[-60.7 -61.8 -67.9 -25.8 -18.4  10.2] → 10.2
[-33.2  29.8  66.4 -15.5] → -15.5
[ 27.5 -16.2  53.4 -36.1] → -36.1
[-28.0 -57.9  63.6   9.9] → 9.9
[-13.2  25.0  10.8 -25.4  56.9] → 56.9
[-17.3 -10.4 -27.0 -23.6  50.4  63.0 -31.3] → -31.3
---
22,-41,42,-5 ans = 22
25,237,99,44,151,93,79 ans = 79
37,67,15,93 ans = 67
-27,35,22,-37,41,13 ans = 13
3,-48,44,14,-30 ans = 3
-681,596,63,97,-373 ans = 63
---
[[55, 77, 29, 88, 98], [40, 73, 19, 91, 69]] Answer: 91
[[6019, 5577, 8344, 6951, 5665, 5621, 6878], [5118, 5630, 6622, 3108, 7413, 5591, 3973], [4235, 5606, 3025, 5334, 5975, 5587, 6234]] Answer: 5591
[[2782, 7431, 7523, 2899], [2971, 2688, 7768, 7572]] Answer: 7768
[[-75, 407, -391, 112, -716, 130, 184], [-150, 580, -211, 89, -656, 136, 423], [-34, 306, -538, 119, -603, 151, 94]] Answer: 136
[[31, 49, 38, 36, 9], [9, 21, 76, 40, 47]] Answer: 40
[[33, -43, 34, -17, 0, -2], [40, 49, -9, 1, -38, 43]] Answer: -38
---
[[  0.7 -19.9 -52.6  -8.1 -12.8  -8.5   8.8]
 [  0.7 -10.7   2.2  -5.7  -9.4   7.9   9.6]
 [  0.7   2.7   3.6  -6.5 -12.8  -4.1   8.8]]
8.8

[[-14.7  -0.4 -20.7  32.9 -17.6]
 [  8.1  -0.8  21.7 -12.1   6.4]
 [ -5.2  -0.5 -15.1  63.3 -39.6]]
-17.6

[[ 34.2   8.4  -9.1  37.8  39.4  -8.4]
 [ -2.5 -40.6  14.1   6.0   3.9 -39.0]
 [-60.1  30.0  10.7  45.4  47.2   1.3]]
-8.4

[[-61.5 -50.5   3.9  53.6 -40.1]
 [ 20.6 -43.5  11.8 -20.2  34.5]
 [ 55.1 -62.1  20.2 -61.5   5.2]]
-40.1

[[ 35.9  48.5 -39.9 -19.9]
 [ 27.3   6.4  -6.6  19.6]
 [  3.0 -57.7 -39.9   9.7]]
-19.9

[[ 23.6 -16.4 -29.8 -15.6]
 [  2.1 -20.6   4.5 -11.6]
 [-61.7 -42.0 -25.7 -20.7]]
-15.6

[[ -6.7  14.5  -3.7  30.2  11.6]
 [-26.2  47.1  -0.6  20.2  21.3]
 [  6.5   1.9 -37.6  31.6  56.7]]
11.6

[[-16.5 -50.1   3.2  12.7]
 [-14.7   7.4 -34.3  -8.3]
 [ -3.8  12.4 -13.8 -17.4]]
12.7

[[ 11.3  12.8  -6.5   0.4  10.1  -6.8  -9.2]
 [ 53.9  21.4  -9.4  -6.1  64.2  -3.4   4.1]
 [-31.8 -27.1  11.6   4.7 -34.6   4.2   3.3]]
-9.2
---
[[  4.85  -7.87  -3.86 -13.84  10.59   9.89]
 [ 13.36 -13.19   8.42 -14.24   2.96  14.97]] --> 9.89

[[  0.58  -1.36 -18.63   5.92]
 [ -5.76  -0.71  -2.00   4.02]
 [-14.49  -0.92  11.62  -9.16]] --> 4.02

[[  54.56   48.25   54.47   37.36   44.87   48.16]
 [ -77.75  153.65  150.60  105.78  203.42 -146.95]] --> 48.16

[[-120.504  -33.447   36.180   19.032   52.769]
 [  54.573   87.871  122.048  -24.929   48.451]] --> 52.769

[[ 0.666 -1.388  2.053  1.679]
 [ 0.416  0.774  0.964  1.000]] --> 1.679

[[ 0.012  0.032  0.041  0.059  0.001  0.010]
 [-0.130 -0.079  0.112  0.039  0.119  0.151]] --> 0.010
---
[[-17.8   9.8 -24.9 -65.2  10.4   2.7  32.8]
 [ 23.1  31.8 -20.7   6.6  -4.9  15.1   6.4]
 [  7.0  10.6  -2.0 -10.7   4.9   2.7   7.7]] result: 7.7

[ 37.5 -16.6  53.7  55.2  41.0 -23.0] result: -23.0

[ 22.5  42.1  14.5 -69.4  27.5  -1.1] result: -1.1

[[ 23.0 -61.1   2.6  40.9 -50.9]
 [-24.8  62.4  -5.0 -42.2  50.9]
 [ 23.2 -59.6   3.4  41.0 -48.6]] result: -48.6

[-49.7 -30.4 -32.4  52.7 -57.2  40.7] result: 40.7

[-25.5   8.7  16.9 -62.2] result: -62.2
---
[-11.762  -5.403  15.000  -0.995] ==> -0.995, -11.762

[ 0.022 -1.306  1.520  1.205  0.835] ==> 0.835, 0.022

[[-129.42  -71.54  -30.81  -30.69  -39.43  -50.42   65.92]
 [  31.42 -108.11   26.62  143.00   -2.13   -7.35 -126.19]] ==> 65.92, 31.42

[ 0.109  0.007 -0.093  0.136] ==> 0.136, 0.109

[-1.149 -0.205 -0.314 -1.104 -1.816  1.265  1.843] ==> 1.843, -1.149

[ 0.142  0.084 -0.123  0.083] ==> 0.083, 0.142
---
[-20.0, 19.5, -4.7, 41.6, -51.0, -4.0, -10.8] → -4.0
[5.3, -51.8, -52.7, 29.0, -29.1, 39.5, -33.8] → 39.5
[-23.9, -53.7, 26.0, 33.2] → 26.0
[-53.5, 16.3, 3.8, 11.9] → 3.8
[40.7, -9.1, -27.2, -57.0] → -27.2
[30.4, 68.7, -29.0, -42.0, -8.1, -52.7] → -8.1
[40.4, 14.8, 0.6, -63.9, 58.7, 50.3, -20.1] → 50.3
[-68.4, 52.7, -37.7, 35.3] → -37.7
---
[ 69.8  -5.6  25.3 -51.3  60.8  -8.2  61.9]
61.9
[ 24.5  10.8  46.3 -23.3  69.1   5.0]
5.0
[ 26.7 -28.1 -26.9  61.6]
61.6
[-16.0 -25.6 -52.2  -2.2]
-2.2
[ 5.1 -6.4 19.4 53.2]
53.2
[-27.6 -27.2  27.7   1.4  14.4 -53.4]
-53.4
[ 48.8 -51.7   2.2 -23.1]
-23.1
[ 47.1 -29.1 -16.4 -58.9  39.4  20.1   2.8]
2.8
[ 16.0 -70.0  30.0  -8.9  -3.9 -26.6]
-26.6
[-70.1  48.8 -49.5 -21.5 -32.7  16.9]
16.9
---
 43.6  -61.0  -58.0  -13.3 ==> -13.3

-60.6   45.8   20.2  -63.3   44.1 ==> 20.2

  8.7   59.9   -7.3   70.6   12.5   44.2   -1.9
 -7.2  -37.8   -0.1  -41.6    8.4  -42.7   25.2
 16.2   18.0   38.9   -3.1  -25.3  -43.8  -11.1
==> -41.6

-42.4  -51.0   63.9   40.6 ==> 40.6

  0.6   15.3   -6.8    0.6   69.7
-19.7   -1.6  -13.3   -8.9   16.5
-19.9    5.1  -10.9   -5.7  -47.1
==> -19.7

-18.7    9.1   51.9   -3.1  -20.7   -3.7 ==> -3.7

 33.8   -1.8   27.5  -31.9  -53.4
  6.2    0.6  -21.4    6.1   22.3
 -1.6  -44.4  -34.1  -28.1    7.6
==> -34.1

 11.8   27.5  -19.5   -6.8   22.3   -1.0   45.4
-52.3  -59.3   36.5   14.7  -60.2  -56.0   13.5
 50.4  -25.7  -15.3   46.3   -7.1   -4.9  -24.9
==> -56.0
